The symbols move the points like this.
LT te BN
LT fi DN
LT ze MD
LT ga DG
LT ve MM
LT ra JP
PZ te HF
PZ fi JT
PZ ze BM
PZ ga MF
PZ ve HT
PZ ra QN
ZZ te HZ
ZZ fi JC
ZZ ze DG
ZZ ga MM
ZZ ve DN
ZZ ra LT
GF fi HZ
GF ze HR
GF ga RQ
GF ve BN
GF ra DQ
BF fi MS
BF ze TZ
BF ga DQ
BF ve GF
BF ra GS
JP te RQ
JP fi MM
JP ze SQ
JP ga MD
JP ve DG
JP ra HZ
QB te QJ
QB fi LD
QB ze CH
QB ga QN
QB ve PZ
QB ra ZP
QJ te MN
QJ fi CH
QJ ze RF
QJ ga PJ
QJ ve HF
QJ ra BR
DL te DN
DL fi SG
DL ze HJ
DL ga HM
DL ve QR
DL ra JR
MF te ZP
MF ze PZ
MF ga LD
MF ve CC
MF ra BM
HR fi RM
HR ze DQ
HR ga GF
HR ve MS
HR ra BF
JC te DG
JC fi HM
JC ze RN
JC ga ZR
JC ve HJ
JC ra DN
CH te RF
CH fi MF
CH ze ZP
CH ga QB
CH ve BM
CH ra HF
MN te JR
MN fi RF
MN ze QR
MN ga SG
MN ve RZ
MN ra PQ
QN te PJ
QN fi HT
QN ze QB
QN ga BM
QN ve MF
QN ra CH
ZR te ZZ
ZR fi PQ
ZR ze JC
ZR ga JR
ZR ve DL
ZR ra RN
PJ te SG
PJ fi QB
PJ ze QJ
PJ ga QG
PJ ve ZP
PJ ra RF
HM te RN
HM fi FJ
HM ze DL
HM ga PQ
HM ve MN
HM ra HJ
MM te SQ
MM fi ZR
MM ze ZZ
MM ga RJ
MM ve RN
MM ra DG
DG te RM
DG fi RN
DG ze LT
DG ga ZZ
DG ve RJ
DG ra MD
RF te QR
RF fi ZP
RF ze BR
RF ga QJ
RF ve QG
RF ra RZ
GS fi GF
GS ga TZ
GS ve DQ
DN te MD
DN fi HJ
DN ze RJ
DN ga RN
DN ve ZR
DN ra MM
RM te DQ
RM fi LT
RM ze BN
RM ga HZ
RM ve JP
RM ra MS
BM te QG
BM fi CC
BM ze QN
BM ga PZ
BM ve LD
BM ra QB
RQ te GS
RQ fi SQ
RQ ze GF
RQ ga MS
RQ ve RM
RQ ra HR
LD te CH
LD ze MF
LD ga HT
LD ve JT
LD ra PZ
ZP te BR
ZP fi PZ
ZP ze HF
ZP ga CH
ZP ve QN
ZP ra QG
JR te MM
JR fi QR
JR ze ZR
JR ga HJ
JR ve HM
JR ra JC
QG te FJ
QG fi QN
QG ze PJ
QG ga HF
QG ve CH
QG ra QJ
RZ te HM
RZ fi QG
RZ ze FJ
RZ ga BR
RZ ve QJ
RZ ra SG
HT te QB
HT ze LD
HT ga CC
HT ra MF
MD te MS
MD fi RJ
MD ze JP
MD ga LT
MD ve ZZ
MD ra SQ
MS te TZ
MS fi JP
MS ze RQ
MS ga BN
MS ve HZ
MS ra GF
SQ te GF
SQ fi ZZ
SQ ze HZ
SQ ga JP
SQ ve LT
SQ ra RM
PQ te JC
PQ fi RZ
PQ ze HM
PQ ga QR
PQ ve SG
PQ ra DL
RN te LT
RN fi DL
RN ze DN
RN ga JC
RN ve JR
RN ra RJ
FJ te DL
FJ fi PJ
FJ ze SG
FJ ga RZ
FJ ve RF
FJ ra MN
QR te ZR
QR fi BR
QR ze PQ
QR ga MN
QR ve FJ
QR ra HM
HJ te RJ
HJ fi MN
HJ ze JR
HJ ga DL
HJ ve PQ
HJ ra ZR
TZ fi RQ
TZ ze GS
TZ ga BF
TZ ve HR
HZ te HR
HZ fi DG
HZ ze RM
HZ ga SQ
HZ ve MD
HZ ra BN
CC te QN
CC ze HT
CC ga JT
CC ra LD
JT te BM
JT ze CC
JT ra HT
SG te HJ
SG fi QJ
SG ze MN
SG ga FJ
SG ve BR
SG ra QR
HF te RZ
HF fi BM
HF ze QG
HF ga ZP
HF ve QB
HF ra PJ
RJ te JP
RJ fi JR
RJ ze MM
RJ ga DN
RJ ve JC
RJ ra ZZ
BR te PQ
BR fi HF
BR ze RZ
BR ga RF
BR ve PJ
BR ra FJ
DQ fi BN
DQ ze BF
DQ ga HR
DQ ve RQ
DQ ra TZ
BN te BF
BN fi MD
BN ze MS
BN ga RM
BN ve SQ
BN ra RQ

The rows follow the links: the fewer symbols apart two points are, the more alike their rows tend to be.

Each row is also shifted at random along 4 hidden directions that mean nothing.

Some points, each with a row of numbers:
JT: [  15  -25   51  -34  -42    1   17   71    5   49   -7   34  -13   38   26  -24   -5   56  -21   52   -5   23   12   16   27   42   15   45   13   56  -77   14   -1   29  -38   41  -31   35  -24   -9  -75   29   11  -51   65  -37   22   41  -37   21   17   34   22   15   22   38   61   23  129   58   61]
RN: [  -3   26  -50   12    8   26    4  -44  -16  -26  -33  -43   36   -9   -5   52   -2  -40  -18  -43    9   -4   20   21  -26  -20  -22  -36  -26  -25   74  -49   14  -21   56   -8   50   -1   35   17   48    5  -10   44  -47   30  -28  -30   46  -37   25  -36   -1  -27   10  -48  -48  -32  -16  -59  -49]
BN: [ -28   10  -13 -117    4  -41   62  -18  -76  -45   62  -41  -24  -64  -13   46   22   71  -51 -130  -41 -157  -25   39  -10  -37   28  -41  -46  -19   23   22  -23 -148   52  -19   23  -50    2  -64  106    1  -48   35  -53   68  -13   10  -48   12  -23    3   72  -33  -68  -36  -53   16   86  -68  -43]
GS: [ -30    4   13  -40    8  -51  -19  -32    5  -37   61  -20  -50  -65   19   22   12  -17   12  -60  -36  -67   -5  -12   25  -53    5  -27   14  -52   21   51  -41  -62   10  -51  -10  -84    0  -31   88  -18  -29   33  -64   52   -2  -23  -19    5  -53   -8  -31  -18  -45  -14  -63  -22  -15  -42  -23]
PJ: [  32   -4   18  -68   34   52    8   65   -7   78  -35   19   23   67  -25    3  -37   33  -72  -30   36  -85  -16   59  -48   48  -29   41   -8   63  -24  -64  110   39  -43   19   28   78  -24  -63  -68  114   65  -35   77  -40   39   60   -4  -73   32   35   49   45   39   19   60   12   44  -10   34]
QR: [  38   -1    4  -15  -16   80  -31  -21   24   37  -39   19   81   91  -14   14  -58  -26   -2  -68   48  -25   22   49   -8   21   -4  -18  -17   19   21  -41    1    1   20   10   31   56   40   -5  -58   35    6  -10   64  -31   14  -23   53  -17   23   13  -17  -18   36   -2   33  -65  -37  -10  -35]
SQ: [ -30   29  -48   25   41  -31    6   -8  -18  -31  -22  -59  -44  -80   12   47   37  -47  -39   27  -22   13    8   -7  -29  -37  -58    1    8  -35   62  -41   66   25   14  -22   31  -37  -10    7   86   26   18   50 -102   50  -30    5   13  -69   12  -47   -5    8    7  -40  -78   13   13  -65   -3]
BM: [  15  -16   13   14  -21   10   43   69  -13   43  -35   23    2   36    1  -34   10   60  -24   96    6   67    4    4   -5   53    7   52    0   67  -63  -22   32   58  -32   60  -18   65  -25   21  -83   15   28  -49   65  -49    7   49  -26   14   43   22   50   28   32   31   71   58   99   63   62]
HF: [  34  -24   46  -52    0   48  -24    5   21   46   25   57   47   87  -34  -40  -54   31   20  -74   38  -77  -28   25    1   33   38    1   -5   28  -41   16  -20  -23  -29    1  -11   46    3  -43  -78   16   10  -44  103  -50   44    8   -4   26  -18   51    8   10   -7   37   74  -22  -64   31   -5]
RJ: [  -8   23  -49  -51   16    9   43  -49  -59  -44    9  -42   31  -26  -36   47    4   22  -32 -111   -4  -98  -13   35  -36  -27    9  -56  -49  -22   62  -26   -2 -101   68  -11   49  -11   27  -21   75   -5  -34   42  -42   43  -22  -15    8   -8    6  -16   51  -31  -34  -49  -46   -6   -4  -68  -67]
FJ: [  40  -17   61  -84  -79   71  -21   44   27   73  -45   19   50  101   52   40  -64    3  -53  -60   23  -39   67   88   39   35  -12   16   -4   56  -24  -30   -3   -2    6   33   20   52   33  -27  -75   98    4  -27   81  -23   26    2   19  -25   43   31  -17  -29   61    5   43  -81  174   -2   14]
DQ: [ -37   13  -44   37   26  -60   39  -43  -40  -74   43  -29  -34  -86  -28   -7   53   15   31   11  -33   10  -37  -49  -11  -36   26  -33  -15  -49   25   35  -37  -52   31  -18  -11  -56   -8   23   86  -88  -36   32  -75   41  -32  -14  -23   43  -28  -26   25  -10  -60  -25  -49   48  -66  -10  -31]
BF: [ -34   10   -1   -6    5  -52  -22  -12    6  -33   27  -31  -59  -74   35   30   23  -38   -3   -4  -36  -12   12  -17   22  -48  -25   -9   23  -47   29   23   -8  -15    5  -38   -3  -77   -5  -10   84    0  -13   39  -85   53  -13  -15   -9  -21  -26  -28  -40  -11  -18  -20  -71  -16   23  -42   -5]
CC: [  17  -23   56  -44  -27    6   -1   77   16   63  -14   32  -18   44   34  -15  -17   34  -35   41    2   -1   16   27   21   39   -6   54   23   56  -66    0   32   47  -52   28  -22   35  -24  -25  -71   66   32  -46   63  -33   33   48  -28  -16   18   37    8   26   34   39   52    9  124   38   67]
MS: [ -36   28  -65   45   55  -48   34   -8  -37  -47  -12  -57  -50  -99   -9   24   59  -20  -26   53  -28   26  -14  -31  -41  -34  -38    0   -2  -32   51  -29   60   19   11  -13   21  -37  -23   17   89  -10   14   43 -103   43  -37   13   -4  -43    8  -46   25   19  -14  -35  -67   54  -15  -45   -2]
TZ: [ -37   13  -31   43   19  -61   13  -27  -16  -57   27  -31  -52  -87    3    3   48  -15   22   36  -34   33  -12  -50    2  -39   -2  -15    8  -45   26   30  -18  -14   15  -23  -12  -61  -13   23   81  -58  -21   32  -83   43  -28  -14  -14   16  -22  -31   -9   -5  -36  -21  -59   29  -35  -15  -10]
CH: [  29  -16   24  -21   33   38  -15   27   14   52    1   43   28   63  -41  -43  -36   19   -2  -17   35  -47  -33   14  -26   38    5   25    2   36  -37  -14   45   33  -49    5   -7   54  -19  -38  -75   37   43  -41   83  -52   40   32   -3  -14   -4   40   22   40   11   39   68    9  -69   27   18]

Where do the symbols, taken in turn from left to right, take each start?
Answers are names.
[ -28   22  -63   97    6  -32    7  -52   -8  -67  -14  -44  -15  -70    5   16   44  -48   33   63  -17  102   12  -50   -4  -36  -11  -28    1  -51   57   -1  -24   12   42   -7    9  -43   16   70   68  -76  -26   43  -94   36  -50  -39   29    9    6  -56  -26  -23   -6  -37  -64    8  -53  -15  -31]
ga ze te: MS
[  37  -10   25  -18  -48   61   -4   39   16   58  -56   19   49   83   25   12  -41    5  -31    9   29   23   44   49   12   44  -12   22   -3   53  -24  -40   17   35   -4   44   15   67   18    6  -82   59   16  -33   71  -40   12   11   23  -16   48   18   -1   -8   58    9   51  -32  104   22   24]
ze ga te ve: MN
[  21   25  -84   56   46   65   38  -53  -40  -19  -51  -15   91   38  -83   -1   -9   -1    4  -27   51   10  -31    9  -79   18    5  -36  -54    8   59  -77   38   -4   48   22   53   70   27   33  -17  -29    8   13   18  -24  -22  -11   54  -11   42  -17   56   -2    6  -30   20   20 -136  -18  -60]
ra fi ze: PQ
[ -17   22  -42  -16    7   -7   23  -43  -36  -44    5  -43   10  -40  -10   47   14   -8  -18  -63  -12  -43    2   13  -16  -32   -4  -43  -29  -32   60  -15   -7  -64   60  -15   35  -31   23   -1   79  -13  -27   45  -62   47  -25  -24   14  -12    3  -27   14  -32  -21  -46  -59  -14    6  -59  -49]
te ze ve ra: HZ
[  12   14  -33    9  -67   44   32  -31  -22  -17  -53  -33   65   29   20   49   -9   -6  -18  -25   11   44   57   39    8    5    4  -35  -40    7   43  -38  -40  -37   84   37   40   26   58   49    1  -13  -44   21   -7   14  -37  -39   43   16   54  -24    7  -61   26  -45  -15  -41   95  -19  -42]
te ze ze: DG
[  36  -14   23  -15   -9   54   -7   18   13   47  -19   40   50   80  -22  -25  -39   23    4  -19   36  -15   -7   24   -8   41   15   12   -8   42  -33  -16    8   17  -19   23    1   62    3  -11  -80   26   18  -38   88  -49   25   14    8    8   14   34   15   12   22   26   70   -8  -14   33   10]
fi ga fi: LD
[  39  -12   24  -35   -6   61  -12   13   12   50  -17   36   61   89  -23  -14  -51   14   -7  -49   42  -45   -4   40  -11   38   11    5  -14   41  -20  -26   13    4  -13   17   11   65   14  -24  -78   40   20  -33   89  -46   29   10   18   -7   15   34   13    5   24   17   64  -26  -21   17   -4]
ve ra fi ga: CH
[ -27   17  -48   50  -32  -31   35  -44  -29  -66   -8  -46   -4  -61   19   30   44  -12   12   29  -27   71   26  -22   12  -31    8  -35  -19  -34   45    6  -53  -36   66   10    9  -40   26   60   67  -68  -51   40  -77   41  -52  -38   11   33   15  -44   -2  -45  -14  -43  -60    4   39  -17  -34]
fi ga ga: JC
[  33   -4  -13   32  -38   62   23   -1   -3   21  -49   17   74   78  -16  -12  -22   18    9   21   37   62   18   20   -6   44   22   -3  -29   41  -11  -35  -18   14   25   53   13   75   30   43  -79  -17   -7  -28   70  -45   -7   -8   31   31   48    9   22  -16   33    4   57   -7   13   40   -9]
ve ve ze: QJ
[   4   22  -29  -16  -18   35   -3  -23   -9   -4  -49  -45   34    5   21   73  -15  -44  -45  -52    7  -15   47   50  -10  -17  -39  -24  -23   -8   66  -57   22  -16   54    1   57    0   39    7   36   50   -7   41  -39   32  -23  -26   50  -54   38  -31  -16  -35   34  -47  -48  -54   65  -67  -36]
te te ra: MS
[  26  -22   34  -29  -11   25   14   35   -2   40    4   44   25   62  -19  -44  -21   57    2    0   19  -19  -19   12    1   43   33   22   -8   48  -60    9   -4    1  -28   28  -19   50  -11  -19  -78    8   10  -51   87  -48   29   28  -26   33    1   44   37   17    1   38   74   21    9   52   25]
ra ze ve: QN
[ -24   17  -27   33   15  -23  -26  -66    7  -55   22  -28  -10  -51   -1   21   14  -57   38  -30  -14    1    0  -29    8  -50   -6  -42    5  -64   56   21  -39  -31   33  -42    8  -60   22   17   78  -48  -30   49  -74   44  -23  -49   24    3  -31  -34  -46  -25  -28  -30  -68  -32  -91  -39  -50]
ga fi: RJ
[  25  -12   16   15   22   30   -9   35   17   47  -19   38   18   54  -24  -44  -20   13    5   40   31   18  -20   -2  -19   41   -1   35   11   38  -41  -16   41   61  -51   18  -11   57  -21   -5  -82   24   43  -40   73  -55   28   31   -2   -8    8   27   12   40   22   38   67   24  -44   46   33]
ra ga ve ze: QN
[  34   10  -18   25   -9   75  -24  -18   21   30  -63    1   77   73  -11   18  -41  -44   -9  -19   49   25   28   35  -19   21  -25  -10  -14   17   35  -63   25   36   21   17   41   60   38   22  -50   35   17   -1   39  -30    0  -21   64  -35   42   -7  -19   -9   52  -14   23  -50  -31  -13  -24]
ra ra: JR
[ -33   14  -28   42   -9  -52    7  -22   -6  -52    7  -41  -49  -81   33   26   45  -30    7   48  -37   59   19  -35   18  -40  -14  -12    9  -42   31   18  -20   -2   28  -13   -4  -63    1   35   78  -40  -25   38  -91   48  -37  -23   -3    5   -7  -40  -25  -19  -10  -28  -68    7   30  -20   -4]
ra fi fi: LT
[  30  -29   41   37  -57   32  -22   -3   39   23    2   58   42   78    1  -56  -29   15   68   37   25   74   10  -20   46   34   50    5    8   25  -59   42  -84   17  -14   29  -42   37   19   39  -99  -55  -20  -50   89  -57   16  -22    5   83   -4   32  -27  -12    8   42   76  -18  -33   88    8]
ve ra ga ve: PZ
[  35  -11   11    3   -3   53    3    9    5   38  -18   37   59   79  -36  -32  -34   23   10  -10   40   -1  -15   18  -15   42   21    7  -15   40  -27  -20    5   16  -11   27    2   70    8    0  -85    5   15  -37   88  -55   19    9   12   17   18   30   24    9   17   24   71    1  -44   39    1]
ra ra ga ga: RZ
[  18   18  -59  -44    0   58   76  -37  -77  -17  -27  -27   88   35  -62   31  -11   58  -41 -101   26  -77  -14   58  -56   16   27  -49  -80   24   46  -60    6  -94   78   33   62   61   37   -5    7   -4  -27   15   25    3  -22   -4   21    9   42    0   94  -34  -15  -43   11    7    9  -39  -66]
ra ga te: MM
[  35   -9   22   -4  -82   67   -3   18   19   40  -64   10   65   86   43   25  -39   -4  -15    3   26   58   69   51   31   36    0    4  -13   43   -9  -32  -28   18   33   51   19   58   43   34  -76   34  -13  -20   62  -29   -3  -18   38    7   57    6  -18  -38   61   -3   38  -55  126   21    3]
ga fi ra fi: HF
